In the rows, zero is written as 128.
Facts:
q576 Ξ q99; q613 Ξ q51; q613 Ξ q459; q93 Ξ q449; q93 Ξ q147; q873 Ξ q17; q136 Ξ q87; q136 Ξ q469
q136 Ξ q51; q657 Ξ q201; q289 Ξ q730; q222 Ξ q270; q934 Ξ q732; q934 Ξ q421; q934 Ξ q147; q768 Ξ q246
q768 Ξ q449; q579 Ξ q651; q579 Ξ q640; q579 Ξ q598; q579 Ξ q279; q336 Ξ q81; q178 Ξ q320; q178 Ξ q279
q310 Ξ q37; q237 Ξ q472; q237 Ξ q17; q367 Ξ q449; q367 Ξ q416; q367 Ξ q459; q409 Ξ q246; q409 Ξ q955
q409 Ξ q730; q168 Ξ q646; q168 Ξ q320; q144 Ξ q246; q144 Ξ q730; q144 Ξ q17; q144 Ξ q366; q246 Ξ q655
q246 Ξ q971; q246 Ξ q147; q22 Ξ q353; q22 Ξ q777; q279 Ξ q449; q625 Ξ q237; q625 Ξ q336; q777 Ξ q449
q777 Ξ q87; q43 Ξ q969; q587 Ξ q875; q615 Ξ q17; q467 Ξ q270; q467 Ξ q15; q598 Ξ q472; q732 Ξ q246
q410 Ξ q326; q410 Ξ q873; q416 Ξ q472; q383 Ξ q743; q383 Ξ q324; q383 Ξ q421; q320 Ξ q469; q421 Ξ q270
q449 Ξ q598; q449 Ξ q469; q46 Ξ q409; q153 Ξ q279; q153 Ξ q366; q366 Ξ q320; q640 Ξ q353; q640 Ξ q147
q415 Ξ q655; q415 Ξ q222; q23 Ξ q416; q855 Ξ q144; q15 Ξ q504; q15 Ξ q366; q15 Ξ q144; q99 Ξ q469
q99 Ξ q17; q270 Ξ q17; q329 Ξ q655; q329 Ξ q17; q329 Ξ q421; q803 Ξ q855; q803 Ξ q99; q326 Ξ q23
q924 Ξ q875; q37 Ξ q730; q37 Ξ q873; q37 Ξ q99; q439 Ξ q472; q448 Ξ q988; q448 Ξ q149; q308 Ξ q237
q308 Ξ q416; q537 Ξ q17; q973 Ξ q502; q973 Ξ q924; q646 Ξ q81; q698 Ξ q211; q698 Ξ q449; q698 Ξ q537
q433 Ξ q873; q433 Ξ q99; q433 Ξ q421; q837 Ξ q955; q837 Ξ q421; q959 Ξ q87; q959 Ξ q416; q822 Ξ q41
q379 Ξ q222; q249 Ξ q589; q591 Ξ q188; q591 Ξ q87; q81 Ξ q188; q81 Ξ q655; q81 Ξ q537; q81 Ξ q23
q955 Ξ q651; q955 Ξ q329; q939 Ξ q615; q939 Ξ q289; q87 Ξ q17; q914 Ξ q732; q545 Ξ q798; q198 Ξ q188
q290 Ξ q353; q472 Ξ q222; q315 Ξ q743; q506 Ξ q822; q506 Ξ q878; q589 Ξ q469; q655 Ξ q17; q58 Ξ q93
q58 Ξ q188; q58 Ξ q545; q969 Ξ q646; q68 Ξ q640; q68 Ξ q409; q68 Ξ q912; q51 Ξ q188; q51 Ξ q201
q651 Ξ q222; q430 Ξ q969; q875 Ξ q147; q755 Ξ q310; q912 Ξ q326; q912 Ξ q147; q353 Ξ q537; q353 Ξ q912
q353 Ξ q399; q878 Ξ q730; q798 Ξ q655; q798 Ξ q324; q39 Ξ q168; q918 Ξ q144; q576 φ a; q613 φ a
q93 φ a; q873 φ d; q136 φ a; q657 φ a; q778 φ c; q975 φ f; q289 φ c; q91 φ a
q222 φ a; q934 φ a; q399 φ b; q768 φ a; q579 φ e; q336 φ a; q743 φ b; q872 φ c
q211 φ b; q178 φ a; q968 φ a; q310 φ b; q194 φ a; q237 φ c; q263 φ b; q367 φ a
q409 φ a; q168 φ a; q301 φ c; q144 φ c; q668 φ f; q246 φ a; q469 φ a; q206 φ a
q504 φ b; q22 φ a; q279 φ b; q625 φ a; q147 φ d; q777 φ a; q324 φ a; q43 φ b
q587 φ a; q971 φ e; q615 φ a; q605 φ b; q467 φ b; q598 φ c; q732 φ b; q410 φ b
q416 φ a; q383 φ b; q320 φ a; q378 φ d; q421 φ a; q250 φ e; q449 φ a; q46 φ a
q149 φ a; q153 φ a; q366 φ a; q640 φ b; q415 φ d; q23 φ b; q41 φ a; q855 φ c
q15 φ e; q99 φ a; q730 φ e; q919 φ a; q270 φ a; q994 φ a; q329 φ c; q803 φ b
q326 φ a; q924 φ b; q37 φ a; q439 φ b; q459 φ f; q448 φ e; q882 φ c; q508 φ a
q308 φ a; q537 φ b; q17 φ a; q973 φ b; q988 φ f; q646 φ c; q698 φ c; q433 φ b
q976 φ a; q837 φ a; q744 φ c; q333 φ e; q959 φ d; q822 φ f; q188 φ e; q379 φ d
q249 φ a; q591 φ a; q81 φ a; q955 φ b; q736 φ d; q939 φ a; q87 φ b; q914 φ a
q425 φ a; q545 φ a; q717 φ a; q621 φ a; q64 φ a; q47 φ a; q201 φ d; q198 φ a
q290 φ c; q207 φ a; q472 φ e; q503 φ b; q315 φ a; q506 φ e; q701 φ a; q589 φ a
q655 φ d; q502 φ b; q58 φ b; q969 φ a; q68 φ a; q51 φ f; q651 φ e; q430 φ a
q424 φ a; q875 φ a; q755 φ a; q912 φ c; q353 φ c; q878 φ a; q791 φ a; q798 φ a
q39 φ c; q708 φ a; q918 φ a; q93 κ q730; q657 κ q878; q91 κ q178; q768 κ q508; q768 κ q506
q743 κ q878; q211 κ q615; q178 κ q878; q968 κ q589; q246 κ q43; q246 κ q878; q246 κ q58; q469 κ q730
q469 κ q378; q777 κ q43; q43 κ q743; q43 κ q621; q605 κ q878; q467 κ q878; q410 κ q743; q410 κ q878
q378 κ q878; q153 κ q646; q153 κ q430; q153 κ q502; q415 κ q657; q23 κ q430; q270 κ q878; q988 κ q149
q988 κ q701; q988 κ q657; q837 κ q743; q959 κ q46; q959 κ q878; q959 κ q459; q379 κ q743; q591 κ q246
q591 κ q459; q736 κ q178; q545 κ q201; q545 κ q613; q717 κ q439; q621 κ q743; q621 κ q878; q621 κ q589
q64 κ q415; q201 κ q621; q207 κ q968; q503 κ q743; q315 κ q878; q506 κ q743; q506 κ q378; q701 κ q878
q589 κ q878; q655 κ q878; q655 κ q589; q58 κ q969; q969 κ q589; q430 κ q589; q424 κ q708; q424 κ q837
q791 κ q708; q657 μ q430; q778 μ q425; q778 μ q798; q778 μ q315; q975 μ q959; q222 μ q589; q399 μ q730
q399 μ q701; q399 μ q545; q579 μ q279; q579 μ q289; q743 μ q43; q872 μ q201; q178 μ q613; q367 μ q502
q301 μ q605; q301 μ q973; q301 μ q194; q301 μ q329; q668 μ q425; q206 μ q237; q504 μ q576; q504 μ q912
q587 μ q279; q615 μ q270; q615 μ q409; q467 μ q768; q416 μ q472; q383 μ q988; q383 μ q878; q378 μ q289
q250 μ q424; q449 μ q469; q449 μ q263; q640 μ q201; q640 μ q971; q23 μ q315; q15 μ q537; q15 μ q324
q994 μ q768; q803 μ q326; q803 μ q591; q803 μ q545; q803 μ q415; q448 μ q791; q882 μ q768; q882 μ q918
q882 μ q924; q882 μ q43; q882 μ q81; q508 μ q955; q508 μ q755; q508 μ q324; q17 μ q37; q698 μ q918
q976 μ q336; q976 μ q279; q744 μ q873; q333 μ q873; q822 μ q279; q249 μ q875; q736 μ q919; q939 μ q326
q939 μ q410; q87 μ q194; q914 μ q959; q914 μ q855; q717 μ q424; q621 μ q955; q621 μ q755; q621 μ q433
q621 μ q777; q64 μ q315; q47 μ q41; q207 μ q263; q655 μ q41; q68 μ q211; q68 μ q988; q68 μ q919
q353 μ q198; q353 μ q503; q39 μ q918; q708 μ q379; q708 μ q955

Known rows:
[128 136 160 132 162 158  97 106  99 131 119 118 177 155 141 125 115 109
 146 118 174 144 192  96 165 149 131 106 148 146 142 160 123 175 185 133
 112]: q668
[117 123 144 132 138 142  97 148 133 136 134  98 185 162 116 126 113 136
 149  79 163 145 169  86 162 128 124 102 148 191 123 160 110 162 177 141
 127]: q625
[128 138 131 146 109 133  89 155 117 133 173 125 161 156 121 111 113  92
 167 149 160 131 155 107 109 139 119  51 148 197 144 158 109 159 172 147
 126]: q246
[126 149 124 123 135 166  45 143 130 170 167  98 166 179 107 128 116 116
 120 135 157 154 178  99 134 103 128  56 146 190 111 154 105 145 175 159
 131]: q424
[112 158  92 143 165 148  39 155  93 181  98 132 160 125 126 131 103  84
 105  75 156 136 165 108 107 109 105  43 153 201 127 153 108 137 157 150
 117]: q43
[137 110 117 121 141 131  99 156 122 134 107  95 180 138 129 131 114 156
 117 158 164 164 164 103 159 158 143  84 106 167 140 152 105 175 158 135
 108]: q250
[130 105 155 117 114 176  53 124 121 143 110 117 176 144 148 123  93 158
 116 104 163 156 173  97 159 144 134  70 137 188 114 191 102 140 162 131
 109]: q973
[127 130 154 128 159 148  95 105  94 130 102 122 178 148 147 129 105 139
 116 142 176 148 191 101 160 157 151  83 134 150 142 162 121 171 169 128
 108]: q744
[133 154 145 134 159 135 104 141 118 139 167 105 177 172 112 129 116  94
 148 152 163 142 174 106 138 150 136 105 148 156 140 149 115 172 185 145
 127]: q64
[141 151 153 124 124 148  68 140  92 130 114 128 175 171 128 127  81 100
 114 124 164 147 154 107 134 152 152  87 148 163 125 168 102 141 177 126
 120]: q58
[117  93 163 113 167 164  46 105 118 130 104 127 174 134 146 117 110 141
 108  78 157 130 173  82 150 135 174  89 138 192 114 197 112 141 162 132
 120]: q237
[127 119 143 142 132 122 102 153 122 129 114 100 187 145 126 129 111 109
 165 116 176 140 166  99 160 154 119 113 151 167 142 156 117 175 180 137
 116]: q68
[108 158 120 145 147 147  47 156 135 167 109 116 167 169 100 129 116  95
 103  72 161 163 156 103 112  94 106  68 135 203 137 194 114 137 170 140
 151]: q768
[136 111 119 122 141 133 100 155 120 131 106  99 181 135 129 132 116 153
 122 156 161 163 163 102 154 158 142  87 109 167 141 155 106 172 159 136
 112]: q333
[120 109 149 121 109 171  52 110 102 136 107 124 179 145 150 113  93 163
 110  95 169 156 179  91 160 133 141  70 148 180 127 190 111 139 157 129
 109]: q855
[108 153 153 146 179 122  93 155  91 125  96 132 168 136 137 132 124  89
 105  74 181 161 191 109 115 156 106 112 109 159 143 188 121 170 176 127
 111]: q882
[132 124 159 129 165 142 101 106  92 127 103 123 182 140 148 131 108 109
 133 149 178 140 192 104 157 156 159 106 137 146 142 154 121 173 173 127
 110]: q778
[138 146 152 117 126 172  43 114 111 156 140 126 164 166 137 129  98 121
 109 153 160 160 180 106 145 151 148  48 132 168 116 167 103 144 168 133
 111]: q211
[127 107 145 129 108 158  89 133 108 133 101 129 177 136 145 122  88 154
 118 114 175 155 164 105 161 152 115  87 141 186 134 173 111 147 166 131
 107]: q732

Rows:
No name comes twice in this set of rows, the named rows included.
[125 148 131 145 112 143  89 153 118 149 146 103 184 170 107 125  91 101
 145 101 173 142 152 104 151 128 119  92 153 176 130 154 107 147 177 135
 139] | q93
[139 114 133 115 102 173  51 143 140 160 158  88 175 135 141 131 119 161
 115 169 159 163 170  94 158 153 147  82 119 202 124 157  93 148 148 133
 105] | q730
[119  95 161 128 126 126  51 149 143 126 171 132 157 138 124 110 130  84
 165 138 155 124 153 101 109 120 168  43 117 201 142 196 111 166 174 156
 148] | q270
[129 104 156 125 173 160  75 113  93 134 100 107 184 143 149 122  98 141
 137  73 157 134 186  85 155 157 164  90 139 150 119 196 108 143 166 131
 113] | q598
[130 102 151 127 117 155  85 135 107 135  97 121 179 140 144 126  91 147
 120 100 169 151 168 101 159 155 128  85 140 176 130 178 109 146 168 130
 110] | q310
[139 153  88 147 174 119 101 153  88 125 170 132 161 183 100 129  80  88
 154 160 157 122 152 107 108 153 149  44 149 144 126 151 121 177 191 176
 152] | q621
[132 112 110 119 129 142  76 152 133 136 113  93 178 145 129 131 116 165
 115 150 159 166 163  97 158 157 137  64 106 179 133 162 100 167 155 141
 109] | q188
[133 118 113 118 116 157  49 153 134 145 124  91 174 146 129 130 115 167
 108 157 157 164 165  95 158 150 135  51 106 196 122 171  96 159 154 139
 111] | q971
[109 151 138 141 163 152  45 155 119 137  97 132 163 143 142 131 113 135
 107  68 167 165 171 106 122 136 108  79 113 207 143 207 119 139 164 130
 107] | q924
[124 142 164 118 150 122  92 141  97 123 171 134 162 169 110 112 116  87
 139 158 157 126 154 104 111 159 177  77 129 182 143 167 119 168 157 128
 157] | q655
[137 100 106 116 169 149  75 156 128 130 105  83 181 133 146 130 113 168
 156  80 155 161 160  75 123 156 170  88 110 201 107 198  94 140 155 142
 111] | q472
[128 108 151 134 130 137 101 119  94 131 102 127 185 136 147 124  90 126
 135 103 179 136 178 102 157 154 142 113 152 151 141 160 119 166 166 130
 114] | q353

The same things again, as new rows of numbers:
Known rows:
[155 137  99 148  99 113 133 164  96 207 153 145 145 118  77  60 121  81
 129 107 129 126 149  93 112 114 134]: q743
[154 137 121 149 130 129 117 111 139  95 117 119 142 125 128 154 111 134
 130 117 114 122 118 142 110 122 137]: q732
[137 149 117 108 131 132 145 102 101 153 113  93 123 111 149 127 160  76
 111 126 146 163  89 112 127 133 102]: q246
[129 109 129 125 111 103 109 140 126 144 138 141 121 141  94 117 108 165
 144 135 116  97 152 135 105 118 121]: q504
[146 132 121 145 138 130 125 114 141  91 119 120 144 122 132 159 127 139
 129 113 108 121 124 126 109 123 136]: q537
[130 133 130 142 139 160 132 125 132  91 118 131 137 145 153 152 149 137
 117 146 125 117 105 124 149 124 135]: q81
[147 138 162 123  94 106 117 147  96 228 151 105 122 158  96  86 145 100
  83 122 102 136 130  96  91 130  81]: q467
[152 136 139 142 156 136 116 101 151 107 127 134 143 135 137 166 107 127
 138 117 103 131 137 137 118 133 154]: q290
[139 142 107 152 135 141 138 122 118 127 109 116 133 126 131 108 138  69
 127 130 155 149  99 104 162 128 137]: q46
[106 163 133 124 130 142 148 121 117 134  99 111 120 109 151 107 152  62
 107 122 155 149 117 122 134 124 123]: q968
[ 92 162 138 131 125 147 146 137 120 129  66 103 112 115 148 109 153  56
 110 135 146 139 141 115 139 121 129]: q430
[123 133 137 138 141 150 133 126 142  91 116 131 138 140 145 152 143 132
 119 143 125 125 105 126 152 124 133]: q308
[131 129 113 129 139 145 131 111 132  81 110 131 136 132 144 148 127 138
 137 148 138 129 107 137 155 127 137]: q798
[143 136 132 169 140 140 127 131 146  86 111 131 149 121 119 152 109 124
 138 120 105 112 128 120 127 119 151]: q439
[111  94 137 109 118 135 123 151 125 142 135 147 122 152 117 116 129 173
 133 161 134 104 138 131 154 121 119]: q249
[125 106 166 105 126 130 114 125 122 138 172 158 105 158  83 123  69 149
 150 123 139 102 181 134  95 123 120]: q250
[ 98  70 104 104 107  94  81 246 148 155 114 154  77 101 145 105 129 179
 156 123  84 150  80 185 100  95 175]: q822
[154 110 168 140 126 126  89 147 129 184 164 147 125 202 101 125 122 151
 101 137  91  93 161 125 108 119 123]: q698
[121 177 119 107 109 104 147 105 137 146 119 105 148  75 153 122 165 122
 100 122 113 166  95 143 110 151  90]: q988

Rows:
No name comes twice in this set of rows, the named rows included.
[142 134 106 127 137 135 150 103 111 145 136 116 135 111 139 113 147  77
 118 129 139 167  79 100 160 140 125] | q837
[135 158  78 195 131 146 153 147 110 138  94 130 136 104  94  55 146  14
 149 107 172 135 124  76 182 112 170] | q878
[141 140 134 128 133 130 124 109 144  92 125 114 140 121 139 173 126 152
 127 119 106 115 121 138  97 129 121] | q211
[122 121 120 131 143 152 126 130 134  88 116 137 129 128 157 154 144 135
 128 137 127 124 105 136 146 113 147] | q336
[146 163  85 165 121 130 158 154 139 132  95 127 161  86 136 107 161  91
 127 118 111 136 134 101 132 116 149] | q459
[114 113 109 120 100  96 127 148 155 144 119 145 145 111 106  97 111 193
 139 171 120 111 152 150 142 136 117] | q668
[120  87 110 120 142 135 105 194 144  89 120 137  89  95 163 168 126 137
 158  85  94 150  78 160  83  88 186] | q279
[143 141 149 167 134 141 104 120 130 114 128 121 137 189 131 130 171 127
 105 136 121 106  85 131 149 110 114] | q918
[111 134 124 132 129 133 136 107 147  77 115 140 136 115 145 134 122 147
 138 147 146 121 118 148 160 138 131] | q425
[111 158 116 152 126 149 156 137 116 143  85 107 127 107 131  96 166  44
 123 119 157 139 129  83 150 120 145] | q589
[ 95 129 141  83  95 119 135 140 111 186 126 116 104 132 128  85 136 123
 108 157 151 134 146 140 122 133  94] | q207
[139 165 144 141 128 131 155 122 124 151 138 119 134 102 125 110 150  78
 108  91 109 151 110  96 112 136 112] | q43
[ 84 111 125  59 111  97 167 129 116 165  76  90 108  65 106 105  78 139
 142 178 151 137 216 114 105 157 101] | q23
[134 143 133 131 134  93 152 119 140 158 131  60 140  89 156 148 138 127
  90  71  88 179 142 100 101 185  97] | q959

